Below is a small trained network, with its code and all its weights. Each question gives an input and a class and asks what happens when units are switched off, that is, made to give their printed mean instead of their output.

import numpy as np


def w(rows, s, z=0):
    codes = np.array(rows[::2]) - 128.0
    scale = np.full(codes.shape[1], s)
    scale[-1] = z or s
    return codes * scale


def norm(h):
    return h / np.sqrt((h * h).mean(-1, keepdims=True) + 1e-5)


def f(y):
    return np.maximum(y, 0)


def log_softmax(a):
    a = a - a.max(-1, keepdims=True)
    return a - np.log(np.exp(a).sum(-1, keepdims=True))


def net(x, mask):
    res = np.array(x, float).reshape(1, 8) / 4 @ E
    u = 0
    for l in range(2):
        y = f(norm(res) @ A[l][:, :-1].T + A[l][:, -1])
        res = res + np.where(mask[u : u + 10], y, B[l][:, -1]) @ B[l][:, :-1]
        u += 10
    return log_softmax(norm(res)[-1] @ U[:, :-1].T + U[:, -1])


A, B = {}, {}
E = w([
[119,150,104,117],'x0',
[2,54,40,142],'x1',
[123,133,121,126],'x2',
[45,194,227,187],'x3',
[128,133,127,130],'x4',
[121,144,112,119],'x5',
[204,177,96,248],'x6',
[120,136,121,122],'x7',
],0.0027)
A[0] = w([
[161,79,78,181,171],'L0N0',
[100,86,65,178,129],'L0N1',
[3,136,115,191,2],'L0N2',
[187,155,130,106,108],'L0N3',
[125,154,94,70,145],'L0N4',
[104,102,105,20,218],'L0N5',
[118,163,130,152,216],'L0N6',
[117,125,183,60,222],'L0N7',
[184,205,122,174,103],'L0N8',
[210,197,107,187,77],'L0N9',
],0.007,0.0019)
B[0] = w([
[195,179,90,67,207],'L0N0',
[143,210,84,128,205],'L0N1',
[141,75,156,198,219],'L0N2',
[156,49,182,107,188],'L0N3',
[178,78,174,129,171],'L0N4',
[175,69,221,161,254],'L0N5',
[156,135,92,183,193],'L0N6',
[175,255,65,112,232],'L0N7',
[112,70,114,199,231],'L0N8',
[4,50,158,60,244],'L0N9',
],0.0045,0.0037)
A[1] = w([
[201,16,127,65,145],'L1N0',
[153,56,92,150,240],'L1N1',
[196,137,89,110,98],'L1N2',
[194,161,140,184,2],'L1N3',
[175,120,149,172,121],'L1N4',
[21,118,163,194,159],'L1N5',
[140,158,132,167,16],'L1N6',
[122,203,253,199,219],'L1N7',
[178,64,100,166,225],'L1N8',
[151,176,161,174,149],'L1N9',
],0.0072,0.002)
B[1] = w([
[72,98,140,220,255],'L1N0',
[162,194,65,159,227],'L1N1',
[109,163,222,68,170],'L1N2',
[82,111,157,133,151],'L1N3',
[54,50,141,24,173],'L1N4',
[188,63,227,33,223],'L1N5',
[152,3,172,231,139],'L1N6',
[146,184,66,82,255],'L1N7',
[53,176,117,109,229],'L1N8',
[130,100,43,190,177],'L1N9',
],0.0046,0.0056)
U = w([
[144,105,227,61,98],'0',
[44,69,85,209,46],'1',
[161,254,62,112,251],'2',
],0.0087,0.0013)

Each question gives the input, the list of numbers given to net, and the class t.
The units are the neurons (one row each of A and B). Each row of codes is followed by its name. A weight is (code - 128) times the scale printed after its matrix; where a second scale follows, it is the last column's (A, B and U).
mask holds one flag per neuron, layer by layer. A switched-off neuron (its flag False) gives its mean, the last column of its row in B, instead of its output. The means were averaged over made-up inputs and are rounded, as every weight is.
A unit's drop is (log p(t) with every unit on - log p(t) with that unit switched off) / (log p(t) with every unit on - log p(t) with every unit switched off).
The circuit of an input: a set's keep is (log p(t) with only the set's units on - log p(t) with every unit switched off) / (log p(t) with every unit on - log p(t) with every unit switched off). Starting from the 12 units with the biggest drops (on a tie, the unit counted first), units are removed one at a time, each time the one whose removal leaves the highest keep (on an exact tie, the one counted first), for as long as the keep stays at least 0.8.
units of the circuit, in order: the units of the circuit, biggest drop first
unit that matters most: the unit with the biggest drop
k most important neurons: the k neurons with the biggest drops, biggest first
top k neurons in layer l: the k neurons of layer l with the biggest drops, biggest first
input [-3,-3,-3,-6,-3,4,3,-1], class 1: top 2 neurons in layer 1	L1N0, L1N5
input [-5,4,-6,5,-8,-8,-2,-1], class 0: 2 most important neurons	L1N5, L1N0
input [-3,-8,-4,3,-6,3,-5,-8], class 2: units of the circuit, in order	L0N7, L1N5
input [1,6,3,-8,5,-7,2,3], class 2: 3 most important neurons	L0N1, L0N0, L0N9
input [5,6,-3,5,3,-3,-4,-6], class 0: units of the circuit, in order	L1N5
input [-2,0,7,3,4,-1,4,1], class 0: units of the circuit, in order	L1N5, L0N9
input [-1,-5,-4,-7,-2,-7,1,2], class 1: units of the circuit, in order	L1N0, L1N5
input [-2,-1,4,-1,-3,-8,5,2], class 1: 2 most important neurons	L0N0, L0N7
input [1,-7,1,7,5,-2,7,1], class 0: 4 most important neurons	L0N9, L1N5, L1N0, L1N7
input [2,-8,3,6,1,-2,8,-2], class 0: units of the circuit, in order	L0N9, L1N4, L1N1
input [8,-2,3,-8,-7,4,3,5], class 1: 4 most important neurons	L1N0, L0N7, L1N5, L1N7
input [-5,-1,-7,5,-5,2,-3,-7], class 2: 2 most important neurons	L0N7, L0N9
input [-1,0,2,2,-8,1,-1,-5], class 2: 2 most important neurons	L1N7, L1N0
input [-1,-2,1,7,8,-4,-3,6], class 2: unit that matters most	L1N7
input [-5,6,7,3,2,2,-1,8], class 0: 3 most important neurons	L1N5, L1N0, L0N8
input [0,-1,0,8,1,8,4,-2], class 0: top 2 neurons in layer 0	L0N9, L0N7
input [3,-8,7,1,-7,-2,4,8], class 0: top 3 neurons in layer 0	L0N9, L0N0, L0N7
input [3,0,0,1,-3,4,-2,-4], class 2: top 4 neurons in layer 1	L1N7, L1N5, L1N9, L1N0
input [-1,-8,8,-7,4,-5,7,5], class 1: top 2 neurons in layer 1	L1N0, L1N5
input [0,-5,-5,8,4,4,-7,-8], class 2: most important neuron	L0N7
